Below are the code and all the weights of a small trained network. Each question names an input and a class and asks about switching units off, where a switched-off unit gives its printed mean instead of its output.

import numpy as np


def w(rows, s, z=0):
    codes = np.array(rows[::2]) - 128.0
    scale = np.full(codes.shape[1], s)
    scale[-1] = z or s
    return codes * scale


def f(y):
    return np.maximum(y, 0)


def log_softmax(a):
    a = a - a.max(-1, keepdims=True)
    return a - np.log(np.exp(a).sum(-1, keepdims=True))


def net(x, mask):
    res = np.array(x, float).reshape(1, 6) / 4 @ E
    y = f(res @ A[0][:, :-1].T + A[0][:, -1])
    res = res + np.where(mask, y, B[0][:, -1]) @ B[0][:, :-1]
    return log_softmax(res[-1] @ U[:, :-1].T + U[:, -1])


A, B = {}, {}
E = w([
[109,96,212,188,115,124,188,135,79,48],'x0',
[59,126,87,190,169,32,201,82,173,165],'x1',
[177,122,141,190,76,124,200,193,254,32],'x2',
[166,184,98,154,169,23,15,161,106,124],'x3',
[99,89,189,15,181,116,57,105,159,47],'x4',
[129,197,227,124,201,94,138,194,104,81],'x5',
],0.0087)
A[0] = w([
[189,113,147,181,116,95,165,186,180,92,141],'N0',
[133,100,90,150,77,179,169,105,157,129,14],'N1',
[102,116,72,149,116,100,221,143,197,122,109],'N2',
[64,74,110,143,149,80,111,86,109,145,227],'N3',
[145,63,118,85,86,254,97,138,157,144,199],'N4',
[190,180,141,197,91,141,119,156,130,154,177],'N5',
[124,125,90,108,178,55,44,118,165,154,251],'N6',
],0.011,0.0024)
B[0] = w([
[182,123,163,124,80,202,96,148,150,124,215],'N0',
[99,99,238,145,205,110,133,140,101,67,201],'N1',
[56,8,187,78,188,48,176,124,144,41,216],'N2',
[229,205,110,167,151,138,132,84,144,163,197],'N3',
[130,151,155,230,64,160,138,106,177,105,248],'N4',
[170,137,89,128,87,139,137,160,144,190,195],'N5',
[153,218,86,78,154,32,57,244,55,150,238],'N6',
],0.011,0.013)
U = w([
[208,231,2,129,121,107,122,203,70,235,227],'0',
[50,112,172,48,245,71,119,170,63,78,253],'1',
[168,126,133,189,54,213,166,77,168,139,93],'2',
],0.0088,0.00032)

Each question gives the input, the list of numbers given to net, and the class t.
The units are the neurons (one row each of A and B). Each row of codes is followed by its name. A weight is (code - 128) times the scale printed after its matrix; where a second scale follows, it is the last column's (A, B and U).
mask holds one flag per neuron, in row order. A switched-off neuron (its flag False) gives its mean, the last column of its row in B, instead of its output. The means were averaged over made-up inputs and are rounded, as every weight is.
A unit's drop is (log p(t) with every unit on - log p(t) with that unit switched off) / (log p(t) with every unit on - log p(t) with every unit switched off).
The circuit of an input: a set's keep is (log p(t) with only the set's units on - log p(t) with every unit switched off) / (log p(t) with every unit on - log p(t) with every unit switched off). Starting from all 7 units, units are removed one at a time, each time the one whose removal leaves the highest keep (on an exact tie, the one counted first), for as long as the keep stays at least 0.8.
units of the circuit, in order: the units of the circuit, biggest drop first
unit that matters most: the unit with the biggest drop
k most important neurons: the k neurons with the biggest drops, biggest first
drop of u: that unit's drop, to one decimal
input [8,-4,4,8,5,-5], class 2: 4 most important neurons -> (N2 N6 N0 N1)
input [-5,8,-6,-7,8,-1], class 0: unit that matters most -> N3
input [-6,-8,-6,2,3,8], class 0: 3 most important neurons -> (N2 N1 N6)
input [7,3,-6,-7,6,1], class 2: 4 most important neurons -> (N6 N2 N3 N1)
input [-8,5,3,-2,-8,8], class 1: 2 most important neurons -> (N2 N4)
input [1,2,4,4,7,1], class 0: 2 most important neurons -> (N2 N1)
input [-2,6,-1,0,-5,8], class 1: 2 most important neurons -> (N2 N4)
input [3,-8,-7,0,-7,0], class 2: 3 most important neurons -> (N6 N4 N3)
input [0,-4,-8,4,6,7], class 0: 3 most important neurons -> (N2 N6 N1)
input [4,-7,8,8,-2,1], class 2: 2 most important neurons -> (N6 N0)
input [3,5,-6,-1,5,2], class 0: 2 most important neurons -> (N3 N2)
input [5,4,-1,5,-1,6], class 0: drop of N2 -> 0.3
input [7,-4,7,-8,8,3], class 2: drop of N3 -> 0.0
input [-4,-4,-3,-4,8,-8], class 2: units of the circuit, in order -> (N4)
input [8,-1,4,5,8,-8], class 2: drop of N6 -> 0.1
